Each row is followed by its tier, which names the range that a hidden value of the row falls in. A new part has a new value, new ranges and new names.
-2 -10 -36 -14 -23 10 18 2 12 -28 3 -3 15 0 -6 23 6 2 -18 -5
Z201
19 -1 -12 -5 7 -13 -16 1 3 -19 -4 -23 5 -13 9 -10 7 24 -17 4
Z201
-5 -8 -27 -28 -38 21 26 -7 10 -14 18 1 13 5 2 3 9 7 -12 3
Z201
6 -9 -24 -20 -20 -4 12 -1 4 -26 -10 -3 10 -13 10 19 -5 11 -26 -1
Z201
6 0 -15 -13 13 6 -21 6 7 -11 12 -14 3 5 -13 -9 30 9 -7 -1
z118
2 -7 -31 -22 -18 3 14 -7 6 -23 -11 -5 9 1 14 44 7 -7 -20 6
Z337
13 7 19 2 21 -6 -22 -4 -2 8 4 -6 -3 -18 -3 -25 9 30 -7 7
z118
0 -3 -11 -11 -12 0 9 -6 3 -22 -9 -8 -5 3 22 17 6 -21 -18 3
Z337
4 5 -2 6 18 -4 -27 3 3 0 6 -10 -4 0 -4 -14 17 4 10 -1
z118
9 6 -4 -4 20 2 -29 -3 3 -10 5 -25 -12 4 6 -35 21 -7 -7 10
z118
-4 -7 -41 -36 -30 15 14 -1 7 -36 0 -20 6 6 10 3 15 -6 -22 3
Z201
26 2 20 10 50 -33 -37 8 1 -6 -23 -9 1 -39 -9 -8 5 63 -14 8
Z337
10 -2 -16 -7 15 -10 2 -2 2 -2 -16 4 6 -3 5 35 -1 -19 -13 -1
Z337
4 -5 -21 -25 -18 -6 23 -14 0 -21 -13 1 16 -11 23 51 11 11 -22 10
Z201
17 2 -12 -11 30 -2 -47 2 10 -24 2 -22 -4 -10 0 -18 26 22 -16 9
z118
0 -10 -36 -26 -20 5 19 -5 11 -29 4 -5 17 -3 5 31 12 8 -13 1
Z337
-1 -4 -23 -16 -7 -2 4 -7 6 -11 -5 -2 12 0 5 31 6 1 -10 4
Z337
14 -8 -19 -2 -4 1 -11 9 8 3 9 2 12 -12 -23 -10 1 27 -10 -7
Z201
18 0 -6 27 7 -8 -19 5 3 -12 -5 -34 -6 -4 4 -15 5 2 -19 -1
Z201
-7 2 16 6 11 -4 1 4 -4 17 24 18 4 -2 -25 19 1 -2 18 -7
z118
-8 -1 -17 -23 -19 16 4 -1 6 -23 9 -15 7 3 -1 24 27 5 -10 2
Z337
4 -10 -1 -19 -11 7 3 3 14 -27 -5 -15 17 -6 0 34 18 13 -23 -2
Z201
13 3 -3 -6 23 5 -27 4 8 -8 8 -22 3 -12 -12 -24 22 29 -8 5
z118
2 -4 -25 -37 -10 -8 6 -7 7 -18 -9 -11 19 -16 8 43 14 27 -17 12
Z337
-15 0 -36 -36 -44 24 33 -23 -4 -30 1 -5 2 29 37 23 21 -29 -14 21
z118
-3 -5 -45 -14 -11 13 3 6 13 -25 1 -29 1 21 0 15 28 -31 -28 -7
Z201
13 11 17 2 25 -2 -33 -1 6 8 4 -23 -10 -9 1 -34 15 12 1 12
z118
14 -7 -38 -20 8 3 -13 6 14 -24 2 -27 9 1 -12 4 17 21 -25 -3
Z201
12 -5 -33 -10 -1 10 -15 8 6 -19 10 -24 0 8 -10 -24 10 4 -17 -8
Z201
12 -2 -4 0 0 0 -14 4 0 -7 7 -17 -10 -3 -2 -32 5 6 -11 -2
Z201
6 9 -1 -5 19 3 -24 -6 1 -13 -7 -27 -10 2 17 -10 26 -13 -5 18
z118
2 1 -21 -27 -3 19 -10 -6 4 -21 16 -22 3 9 -4 -16 32 10 -6 9
z118
-1 2 -31 -11 4 10 -4 4 7 -11 0 -17 2 13 -1 -1 17 -15 -17 -4
Z337
0 -5 -24 -14 -8 0 7 3 11 -13 -3 -5 15 -5 -7 29 6 11 -11 -4
Z337
4 -4 -33 -28 -7 -8 4 -6 9 -31 -8 -19 17 -12 11 31 23 28 -20 14
Z337
5 -4 -37 -26 -11 13 -1 -15 6 -32 -6 -29 -5 15 27 12 16 -39 -23 12
z118
20 2 -18 -7 23 -13 -36 -2 2 -32 -17 -32 -9 -14 17 -4 21 27 -19 14
z118
-5 -6 -31 -21 -18 16 4 -1 11 -28 14 -13 9 5 -2 6 18 18 -23 -2
Z337
-2 -1 -15 -9 -12 2 15 -12 -1 -7 -8 -6 -2 0 21 22 1 -23 -7 8
z118
19 -15 -18 -13 -9 -6 -11 2 7 -29 -4 -22 8 -16 7 -7 -9 23 -25 2
Z201
